Below is a small trained network, with its code and all its weights. Each question gives an input and a class and asks what happens when units are switched off, that is, made to give their printed mean instead of their output.

import numpy as np


def w(rows, s, z=0):
    codes = np.array(rows[::2]) - 128.0
    scale = np.full(codes.shape[1], s)
    scale[-1] = z or s
    return codes * scale


def f(y):
    return y / 2 * (1 + np.tanh(0.7978845608 * (y + 0.044715 * y**3)))


def log_softmax(a):
    a = a - a.max(-1, keepdims=True)
    return a - np.log(np.exp(a).sum(-1, keepdims=True))


def net(x, mask):
    res = np.array(x, float).reshape(1, 6) / 4 @ E
    y = f(res @ A[0][:, :-1].T + A[0][:, -1])
    res = res + np.where(mask, y, B[0][:, -1]) @ B[0][:, :-1]
    return log_softmax(res[-1] @ U[:, :-1].T + U[:, -1])


A, B = {}, {}
E = w([
[124,144,134,130,109,141,137],'x0',
[187,135,37,51,166,187,115],'x1',
[121,120,120,124,116,125,109],'x2',
[2,135,163,49,179,158,151],'x3',
[125,122,124,123,123,120,118],'x4',
[127,17,168,123,126,173,176],'x5',
],0.0097)
A[0] = w([
[111,197,118,117,123,89,90,46],'n1',
[130,214,82,155,123,41,135,166],'n2',
[121,155,201,162,85,85,166,51],'n3',
[179,167,70,68,120,215,150,30],'n4',
[163,38,172,155,98,186,169,187],'n5',
[82,115,142,160,99,80,130,8],'n6',
[254,119,108,209,92,98,137,2],'n7',
],0.01,0.0063)
B[0] = w([
[87,36,60,96,140,140,219,168],'n1',
[152,108,68,111,52,133,180,248],'n2',
[211,19,90,177,190,168,58,190],'n3',
[149,11,170,228,205,63,103,205],'n4',
[112,183,18,129,58,75,153,255],'n5',
[66,25,146,198,166,114,106,150],'n6',
[2,157,159,82,220,207,114,248],'n7',
],0.0097,0.0076)
U = w([
[150,54,110,163,172,116,83,35],'0',
[12,179,125,98,182,215,127,44],'1',
[141,177,104,122,129,122,123,255],'2',
[146,176,109,122,133,130,124,242],'3',
[142,177,106,122,130,134,137,235],'4',
[125,142,47,126,106,110,187,1],'5',
[235,238,189,84,107,115,81,54],'6',
],0.011,0.01)

Each question gives the input, the list of numbers given to net, and the class t.
The units are the neurons (one row each of A and B). Each row of codes is followed by its name. A weight is (code - 128) times the scale printed after its matrix; where a second scale follows, it is the last column's (A, B and U).
mask holds one flag per neuron, in row order. A switched-off neuron (its flag False) gives its mean, the last column of its row in B, instead of its output. The means were averaged over made-up inputs and are rounded, as every weight is.
A unit's drop is (log p(t) with every unit on - log p(t) with that unit switched off) / (log p(t) with every unit on - log p(t) with every unit switched off).
The circuit of an input: a set's keep is (log p(t) with only the set's units on - log p(t) with every unit switched off) / (log p(t) with every unit on - log p(t) with every unit switched off). Starting from all 7 units, units are removed one at a time, each time the one whose removal leaves the highest keep (on an exact tie, the one counted first), for as long as the keep stays at least 0.8.
circuit, biggest first: the units of the circuit, biggest drop first
unit that matters most: the unit with the biggest drop
k most important neurons: the k neurons with the biggest drops, biggest first
drop of u: that unit's drop, to one decimal
input [-7,7,1,3,5,-8], class 5: 3 most important neurons => n2; n1; n3
input [-2,5,3,4,0,8], class 5: unit that matters most => n5
input [-7,5,2,4,-7,5], class 2: 2 most important neurons => n7; n3
input [-4,-8,2,3,2,-6], class 0: 2 most important neurons => n3; n6
input [6,5,-6,4,-6,6], class 2: 2 most important neurons => n7; n5
input [-4,8,-8,-1,1,-5], class 0: 2 most important neurons => n4; n5
input [2,-8,3,8,-7,8], class 0: 2 most important neurons => n3; n7
input [3,3,-1,4,-4,-8], class 5: circuit, biggest first => n1; n2
input [4,-8,5,7,7,4], class 0: 3 most important neurons => n3; n7; n6
input [5,-1,-3,2,2,-6], class 5: 3 most important neurons => n2; n1; n7
input [-5,-7,1,-1,0,-5], class 0: 3 most important neurons => n3; n5; n6
input [-4,-7,-5,7,-1,-4], class 0: circuit, biggest first => n3; n7
input [-2,4,7,5,6,3], class 3: 3 most important neurons => n7; n1; n6
input [-8,-4,-8,7,-4,7], class 2: circuit, biggest first => n7; n5
input [5,-8,-2,7,-1,2], class 0: circuit, biggest first => n3
input [0,4,-4,-7,-3,7], class 1: 2 most important neurons => n7; n2
input [5,5,4,-7,7,-7], class 1: 2 most important neurons => n7; n5
input [2,3,6,0,1,8], class 5: 2 most important neurons => n5; n7
input [6,-5,1,-6,2,-6], class 1: 3 most important neurons => n7; n5; n4
input [-7,3,1,1,-5,8], class 5: unit that matters most => n5
input [5,8,-4,2,6,-8], class 0: drop of n1 => 0.0
input [-8,-1,-7,7,-5,6], class 2: drop of n7 => 1.0
input [0,3,7,-8,5,-3], class 1: drop of n7 => 1.0
input [-2,-4,2,-7,-5,1], class 1: drop of n7 => 1.1
